Here is a tiny trained network, its code and every weight. The questions are about switching its units off for an input and a class, where a switched-off unit gives its printed mean instead of its output.

import numpy as np


def w(rows, s, z=0):
    codes = np.array(rows[::2]) - 128.0
    scale = np.full(codes.shape[1], s)
    scale[-1] = z or s
    return codes * scale


def f(y):
    return np.maximum(y, 0)


def log_softmax(a):
    a = a - a.max(-1, keepdims=True)
    return a - np.log(np.exp(a).sum(-1, keepdims=True))


def net(x, mask):
    res = np.array(x, float).reshape(1, 4) / 4 @ E
    y = f(res @ A[0][:, :-1].T + A[0][:, -1])
    res = res + np.where(mask, y, B[0][:, -1]) @ B[0][:, :-1]
    return log_softmax(res[-1] @ U[:, :-1].T + U[:, -1])


A, B = {}, {}
E = w([
[129,129,122,120,126,120,122,120,115],'x0',
[123,158,78,63,90,178,246,135,119],'x1',
[182,130,95,225,105,135,169,145,64],'x2',
[64,145,196,153,73,221,155,48,86],'x3',
],0.011)
A[0] = w([
[168,133,102,198,127,130,152,126,91,130],'n1',
[57,136,182,158,114,187,138,80,88,160],'n2',
[144,115,129,129,116,136,127,134,127,97],'n3',
[100,145,117,97,88,183,206,105,108,80],'n4',
[187,119,78,103,146,81,124,174,164,254],'n5',
[125,131,78,60,129,156,214,134,121,177],'n6',
[91,120,138,64,135,144,98,123,172,230],'n7',
[163,141,110,216,130,139,132,120,81,174],'n8',
[134,150,137,123,109,129,113,145,122,107],'n9',
[105,118,182,157,122,127,63,107,114,252],'n10',
[179,116,77,121,149,109,106,159,161,200],'n11',
[201,136,87,238,104,129,164,125,84,156],'n12',
[172,111,125,180,165,85,8,150,152,218],'n13',
],0.013,0.0055)
B[0] = w([
[133,59,115,133,129,155,132,181,66,183],'n1',
[86,92,220,189,108,104,114,101,141,230],'n2',
[119,140,134,114,140,142,133,129,132,130],'n3',
[108,139,186,62,159,34,173,165,107,218],'n4',
[184,179,72,24,110,157,177,120,133,217],'n5',
[173,152,92,22,116,122,177,143,137,225],'n6',
[132,205,176,88,130,134,84,67,193,200],'n7',
[140,23,115,146,63,162,156,100,109,197],'n8',
[128,125,114,128,140,138,132,143,114,128],'n9',
[104,178,166,219,156,166,87,103,131,212],'n10',
[117,150,139,76,174,80,159,189,97,194],'n11',
[120,25,92,150,167,100,156,193,46,218],'n12',
[62,92,250,110,89,54,187,104,120,251],'n13',
],0.016,0.018)
U = w([
[110,232,183,84,124,81,156,103,145,252],'0',
[101,103,151,99,107,78,171,173,78,117],'1',
[198,244,51,43,130,149,130,119,174,60],'2',
[201,158,2,86,187,129,148,207,71,34],'3',
[84,202,159,209,140,155,41,81,162,165],'4',
[96,99,124,243,102,172,84,122,84,68],'5',
],0.0081,0.0024)

Each question gives the input, the list of numbers given to net, and the class t.
The units are the neurons (one row each of A and B). Each row of codes is followed by its name. A weight is (code - 128) times the scale printed after its matrix; where a second scale follows, it is the last column's (A, B and U).
mask holds one flag per neuron, in row order. A switched-off neuron (its flag False) gives its mean, the last column of its row in B, instead of its output. The means were averaged over made-up inputs and are rounded, as every weight is.
A unit's drop is (log p(t) with every unit on - log p(t) with that unit switched off) / (log p(t) with every unit on - log p(t) with every unit switched off).
The circuit of an input: a set's keep is (log p(t) with only the set's units on - log p(t) with every unit switched off) / (log p(t) with every unit on - log p(t) with every unit switched off). Starting from the 12 units with the biggest drops (on a tie, the unit counted first), units are removed one at a time, each time the one whose removal leaves the highest keep (on an exact tie, the one counted first), for as long as the keep stays at least 0.8.
circuit, biggest first: the units of the circuit, biggest drop first
most important unit: the unit with the biggest drop
top k neurons: the k neurons with the biggest drops, biggest first
drop of u: that unit's drop, to one decimal
input [-5,4,-5,0], class 2: circuit, biggest first => n13, n2
input [4,1,0,-3], class 2: circuit, biggest first => n12, n2, n13
input [-5,4,-4,0], class 2: top 2 neurons => n13, n2
input [1,4,7,-1], class 3: top 2 neurons => n13, n2
input [6,1,-7,-5], class 2: circuit, biggest first => n5, n2
input [5,8,-4,0], class 2: circuit, biggest first => n13, n6
input [-3,5,1,-8], class 3: top 2 neurons => n7, n11
input [6,3,1,-5], class 3: top neuron => n7
input [7,0,-8,-5], class 0: top 2 neurons => n13, n6
input [-5,1,0,6], class 0: top 2 neurons => n4, n12
input [-3,-3,-1,0], class 0: top 2 neurons => n12, n2
input [7,0,-5,0], class 0: drop of n13 => -0.1
input [4,0,6,4], class 5: drop of n13 => 0.2
input [0,-4,-8,-6], class 0: most important unit => n13
input [0,2,8,-3], class 3: drop of n13 => 0.1
input [-7,-3,6,4], class 5: drop of n3 => 0.0
input [-4,6,-7,1], class 0: top 2 neurons => n5, n4
